Here is a tiny trained network, its code and every weight. The questions are about switching its units off for an input and a class, where a switched-off unit gives its printed mean instead of its output.

import numpy as np


def w(rows, s, z=0):
    codes = np.array(rows[::2]) - 128.0
    scale = np.full(codes.shape[1], s)
    scale[-1] = z or s
    return codes * scale


def f(y):
    return np.maximum(y, 0)


def log_softmax(a):
    a = a - a.max(-1, keepdims=True)
    return a - np.log(np.exp(a).sum(-1, keepdims=True))


def net(x, mask):
    res = np.array(x, float).reshape(1, 6) / 4 @ E
    y = f(res @ A[0][:, :-1].T + A[0][:, -1])
    res = res + np.where(mask, y, B[0][:, -1]) @ B[0][:, :-1]
    return log_softmax(res[-1] @ U[:, :-1].T + U[:, -1])


A, B = {}, {}
E = w([
[176,92,112,4],'x0',
[248,81,151,191],'x1',
[133,108,6,161],'x2',
[189,254,106,115],'x3',
[128,128,128,127],'x4',
[128,128,128,128],'x5',
],0.0099)
A[0] = w([
[184,126,142,158,141],'neuron 1',
[63,141,97,69,103],'neuron 2',
[166,123,135,45,34],'neuron 3',
[109,157,132,205,90],'neuron 4',
[163,108,121,54,54],'neuron 5',
[102,116,156,197,118],'neuron 6',
[70,152,114,99,112],'neuron 7',
[167,101,147,153,79],'neuron 8',
[146,189,188,113,95],'neuron 9',
[37,166,114,87,101],'neuron 10',
[187,86,159,155,96],'neuron 11',
[115,120,214,108,83],'neuron 12',
[123,119,193,119,62],'neuron 13',
[70,22,146,138,18],'neuron 14',
[56,154,110,106,101],'neuron 15',
[185,101,142,152,87],'neuron 16',
[116,128,207,108,120],'neuron 17',
[174,236,100,123,4],'neuron 18',
[140,98,53,142,73],'neuron 19',
[139,104,25,151,59],'neuron 20',
[186,185,126,129,75],'neuron 21',
[148,81,112,72,55],'neuron 22',
[103,67,138,134,23],'neuron 23',
[178,124,132,144,112],'neuron 24',
[104,133,152,194,52],'neuron 25',
[59,192,113,87,115],'neuron 26',
[104,167,128,195,57],'neuron 27',
[173,118,137,162,96],'neuron 28',
[190,114,150,160,103],'neuron 29',
[176,83,99,54,61],'neuron 30',
[107,101,47,140,81],'neuron 31',
[185,87,109,52,30],'neuron 32',
[95,143,192,104,57],'neuron 33',
[116,144,143,175,79],'neuron 34',
[127,142,203,127,86],'neuron 35',
[196,103,114,169,88],'neuron 36',
[196,113,130,155,109],'neuron 37',
[100,136,135,194,36],'neuron 38',
[56,174,116,120,117],'neuron 39',
[99,136,34,128,88],'neuron 40',
[126,136,194,110,31],'neuron 41',
[138,184,186,110,82],'neuron 42',
[139,190,126,149,89],'neuron 43',
[132,116,47,148,40],'neuron 44',
[74,11,163,152,33],'neuron 45',
[103,92,203,115,93],'neuron 46',
[176,241,115,116,48],'neuron 47',
[108,143,139,165,75],'neuron 48',
],0.013,0.0037)
B[0] = w([
[115,82,187,127,190],'neuron 1',
[120,104,235,140,219],'neuron 2',
[82,186,122,87,204],'neuron 3',
[73,213,137,58,197],'neuron 4',
[76,200,136,86,201],'neuron 5',
[76,185,110,52,203],'neuron 6',
[135,87,177,141,195],'neuron 7',
[115,96,175,130,173],'neuron 8',
[176,136,70,169,190],'neuron 9',
[128,61,216,147,229],'neuron 10',
[109,92,187,136,200],'neuron 11',
[179,187,107,193,194],'neuron 12',
[190,176,96,181,172],'neuron 13',
[121,46,39,118,238],'neuron 14',
[124,71,208,150,203],'neuron 15',
[123,81,221,131,186],'neuron 16',
[195,183,101,183,194],'neuron 17',
[107,35,35,126,216],'neuron 18',
[204,190,116,194,195],'neuron 19',
[209,208,122,184,216],'neuron 20',
[94,51,84,132,190],'neuron 21',
[63,212,110,71,192],'neuron 22',
[109,76,52,124,180],'neuron 23',
[131,81,185,130,173],'neuron 24',
[86,190,126,71,185],'neuron 25',
[129,61,199,139,221],'neuron 26',
[85,197,130,62,186],'neuron 27',
[105,105,195,143,177],'neuron 28',
[115,71,207,133,193],'neuron 29',
[62,210,134,83,220],'neuron 30',
[220,175,115,193,202],'neuron 31',
[82,192,142,77,215],'neuron 32',
[181,148,129,173,179],'neuron 33',
[60,212,134,61,168],'neuron 34',
[201,223,103,180,181],'neuron 35',
[125,107,189,144,200],'neuron 36',
[138,59,214,140,195],'neuron 37',
[96,211,143,55,182],'neuron 38',
[118,79,216,124,203],'neuron 39',
[216,165,136,200,208],'neuron 40',
[182,190,112,171,169],'neuron 41',
[181,133,85,164,184],'neuron 42',
[94,74,56,98,175],'neuron 43',
[194,180,128,162,189],'neuron 44',
[91,36,7,115,254],'neuron 45',
[191,118,68,163,198],'neuron 46',
[86,13,3,108,226],'neuron 47',
[81,177,132,68,161],'neuron 48',
],0.0073,0.01)
U = w([
[143,61,249,158,107],'0',
[132,48,5,130,253],'1',
[245,205,103,227,80],'2',
[81,224,141,28,51],'3',
],0.013,0.0043)

Each question gives the input, the list of numbers given to net, and the class t.
The units are the neurons (one row each of A and B). Each row of codes is followed by its name. A weight is (code - 128) times the scale printed after its matrix; where a second scale follows, it is the last column's (A, B and U).
mask holds one flag per neuron, in row order. A switched-off neuron (its flag False) gives its mean, the last column of its row in B, instead of its output. The means were averaged over made-up inputs and are rounded, as every weight is.
A unit's drop is (log p(t) with every unit on - log p(t) with that unit switched off) / (log p(t) with every unit on - log p(t) with every unit switched off).
The circuit of an input: a set's keep is (log p(t) with only the set's units on - log p(t) with every unit switched off) / (log p(t) with every unit on - log p(t) with every unit switched off). Starting from the 12 units with the biggest drops (on a tie, the unit counted first), units are removed one at a time, each time the one whose removal leaves the highest keep (on an exact tie, the one counted first), for as long as the keep stays at least 0.8.
circuit, biggest first: the units of the circuit, biggest drop first
k most important neurons: the k neurons with the biggest drops, biggest first
drop of u: that unit's drop, to one decimal
input [5,7,8,2,0,3], class 2: 3 most important neurons	(neuron 20; neuron 19; neuron 44)
input [5,-5,-6,-7,7,8], class 1: circuit, biggest first	(neuron 45)
input [-5,-4,-1,-1,7,2], class 3: 2 most important neurons	(neuron 4; neuron 27)
input [-3,0,2,-2,-6,-6], class 3: 2 most important neurons	(neuron 47; neuron 18)
input [-8,8,0,1,2,-2], class 0: 2 most important neurons	(neuron 37; neuron 29)
input [1,0,6,6,7,-1], class 1: 4 most important neurons	(neuron 47; neuron 18; neuron 21; neuron 43)
input [-1,-4,8,-7,3,-3], class 2: 4 most important neurons	(neuron 31; neuron 20; neuron 40; neuron 19)
input [4,3,3,4,6,-6], class 1: 2 most important neurons	(neuron 47; neuron 18)
input [-8,7,-3,-3,-8,-8], class 3: 2 most important neurons	(neuron 6; neuron 4)
input [-6,-5,1,-4,-4,-7], class 3: 3 most important neurons	(neuron 6; neuron 38; neuron 4)
input [-1,-3,-6,-6,8,1], class 1: 2 most important neurons	(neuron 45; neuron 14)
input [-7,0,4,0,8,2], class 3: drop of neuron 36	0.0
input [1,-6,6,8,-1,7], class 1: drop of neuron 18	0.8
input [3,-4,-5,2,-7,7], class 2: drop of neuron 9	0.1
input [-4,4,-4,-5,-1,-7], class 1: most important neuron	(neuron 45)
